Below is a small trained network, with its code and all its weights. Each question gives an input and a class and asks what happens when units are switched off, that is, made to give their printed mean instead of their output.

import numpy as np


def w(rows, s, z=0):
    codes = np.array(rows[::2]) - 128.0
    scale = np.full(codes.shape[1], s)
    scale[-1] = z or s
    return codes * scale


def norm(h):
    return h / np.sqrt((h * h).mean(-1, keepdims=True) + 1e-5)


def f(y):
    return np.maximum(y, 0)


def log_softmax(a):
    a = a - a.max(-1, keepdims=True)
    return a - np.log(np.exp(a).sum(-1, keepdims=True))


def net(x, mask):
    res = np.array(x, float).reshape(1, 4) / 4 @ E
    u = 0
    for l in range(2):
        y = f(norm(res) @ A[l][:, :-1].T + A[l][:, -1])
        res = res + np.where(mask[u : u + 13], y, B[l][:, -1]) @ B[l][:, :-1]
        u += 13
    return log_softmax(norm(res)[-1] @ U[:, :-1].T + U[:, -1])


A, B = {}, {}
E = w([
[95,171,238,49,51],'x0',
[183,68,165,123,124],'x1',
[220,99,252,161,119],'x2',
[253,117,165,86,190],'x3',
],0.0063)
A[0] = w([
[250,57,71,14,95,115],'L0N1',
[151,124,214,215,152,43],'L0N2',
[38,240,42,22,199,112],'L0N3',
[184,113,213,161,102,173],'L0N4',
[116,177,68,129,142,172],'L0N5',
[154,38,218,21,188,113],'L0N6',
[238,93,150,158,222,67],'L0N7',
[130,15,160,157,184,240],'L0N8',
[42,195,193,130,148,185],'L0N9',
[65,198,76,162,155,126],'L0N10',
[151,114,135,32,12,141],'L0N11',
[66,140,115,103,127,52],'L0N12',
[178,8,128,255,59,253],'L0N13',
],0.008,0.0016)
B[0] = w([
[122,104,106,181,179,214],'L0N1',
[202,207,114,92,105,190],'L0N2',
[217,114,92,135,139,253],'L0N3',
[103,149,88,112,111,223],'L0N4',
[147,163,132,134,123,187],'L0N5',
[93,54,82,151,125,234],'L0N6',
[81,106,211,94,133,233],'L0N7',
[103,139,59,16,209,201],'L0N8',
[68,132,174,180,34,196],'L0N9',
[182,139,165,73,177,208],'L0N10',
[185,134,82,117,137,207],'L0N11',
[73,129,115,81,138,167],'L0N12',
[176,140,29,49,1,229],'L0N13',
],0.0073,0.0064)
A[1] = w([
[84,139,163,124,33,112],'L1N1',
[124,100,111,50,168,140],'L1N2',
[50,195,81,199,111,160],'L1N3',
[76,102,78,73,128,149],'L1N4',
[73,190,107,70,48,127],'L1N5',
[71,26,76,112,59,143],'L1N6',
[174,127,162,50,53,252],'L1N7',
[50,200,84,129,153,104],'L1N8',
[153,122,160,105,232,203],'L1N9',
[43,64,161,97,255,222],'L1N10',
[132,76,121,13,172,121],'L1N11',
[134,22,89,108,111,133],'L1N12',
[111,223,157,48,147,106],'L1N13',
],0.0076,0.0024)
B[1] = w([
[92,193,132,184,105,180],'L1N1',
[118,172,68,141,81,205],'L1N2',
[208,116,139,137,118,165],'L1N3',
[159,42,126,63,147,196],'L1N4',
[94,133,192,173,193,222],'L1N5',
[180,123,164,170,59,198],'L1N6',
[114,105,50,140,116,255],'L1N7',
[168,97,65,17,107,159],'L1N8',
[75,139,98,215,122,184],'L1N9',
[49,122,255,156,116,170],'L1N10',
[84,152,156,110,178,228],'L1N11',
[141,136,167,52,122,197],'L1N12',
[164,72,109,116,133,169],'L1N13',
],0.0084,0.0075)
U = w([
[188,164,99,207,165,64],'0',
[162,125,190,177,143,2],'1',
[124,183,135,227,8,195],'2',
[196,84,31,53,96,240],'3',
[104,141,128,148,162,67],'4',
[73,40,181,109,177,116],'5',
],0.016,0.0039)

Each question gives the input, the list of numbers given to net, and the class t.
The units are the neurons (one row each of A and B). Each row of codes is followed by its name. A weight is (code - 128) times the scale printed after its matrix; where a second scale follows, it is the last column's (A, B and U).
mask holds one flag per neuron, layer by layer. A switched-off neuron (its flag False) gives its mean, the last column of its row in B, instead of its output. The means were averaged over made-up inputs and are rounded, as every weight is.
A unit's drop is (log p(t) with every unit on - log p(t) with that unit switched off) / (log p(t) with every unit on - log p(t) with every unit switched off).
The circuit of an input: a set's keep is (log p(t) with only the set's units on - log p(t) with every unit switched off) / (log p(t) with every unit on - log p(t) with every unit switched off). Starting from the 12 units with the biggest drops (on a tie, the unit counted first), units are removed one at a time, each time the one whose removal leaves the highest keep (on an exact tie, the one counted first), for as long as the keep stays at least 0.8.
units of the circuit, in order: the units of the circuit, biggest drop first
k most important neurons: the k neurons with the biggest drops, biggest first
top k neurons in layer l: the k neurons of layer l with the biggest drops, biggest first
drop of u: that unit's drop, to one decimal
input [-5,-8,1,-8], class 3: 2 most important neurons => [L1N8; L0N10]
input [-1,-2,3,4], class 5: 2 most important neurons => [L0N7; L1N10]
input [0,-3,6,-1], class 2: units of the circuit, in order => [L1N4]
input [-1,-8,4,8], class 5: 2 most important neurons => [L0N7; L1N10]
input [-2,-7,6,5], class 5: top 2 neurons in layer 1 => [L1N11; L1N10]
input [-3,7,-1,7], class 5: 2 most important neurons => [L0N7; L1N10]
input [-1,-7,1,1], class 0: units of the circuit, in order => [L0N13; L1N9]
input [-5,7,-1,5], class 5: units of the circuit, in order => [L0N7; L1N10]
input [8,3,-4,0], class 2: units of the circuit, in order => [L0N9; L1N1]
input [3,3,-3,-5], class 2: 4 most important neurons => [L0N9; L0N8; L1N1; L1N5]
input [-2,-7,1,4], class 1: units of the circuit, in order => [L0N13; L1N7]
input [-7,-4,0,7], class 5: 2 most important neurons => [L0N7; L1N10]
input [-6,-2,-2,5], class 4: top 2 neurons in layer 1 => [L1N9; L1N2]
input [3,-4,7,7], class 5: 3 most important neurons => [L0N7; L0N13; L0N3]
input [3,1,-2,-6], class 2: 3 most important neurons => [L0N9; L0N8; L1N1]
input [6,-2,-4,-3], class 2: units of the circuit, in order => [L0N9]
input [6,6,2,6], class 5: top 4 neurons in layer 0 => [L0N13; L0N6; L0N3; L0N1]
input [3,0,4,0], class 2: top 3 neurons in layer 1 => [L1N1; L1N5; L1N8]
input [3,8,8,-4], class 3: 2 most important neurons => [L0N8; L0N9]
input [-7,6,-3,3], class 5: top neuron in layer 1 => [L1N10]
input [7,4,-7,-5], class 2: top 4 neurons in layer 1 => [L1N1; L1N5; L1N6; L1N12]
input [-8,4,-4,5], class 5: 3 most important neurons => [L0N7; L1N10; L0N3]
input [3,-5,-1,-1], class 2: 2 most important neurons => [L0N8; L0N9]
input [1,-8,-2,6], class 0: top 2 neurons in layer 0 => [L0N13; L0N3]
input [-6,-4,0,4], class 4: drop of L0N12 => 0.1
input [3,1,-1,4], class 5: drop of L0N13 => 0.4
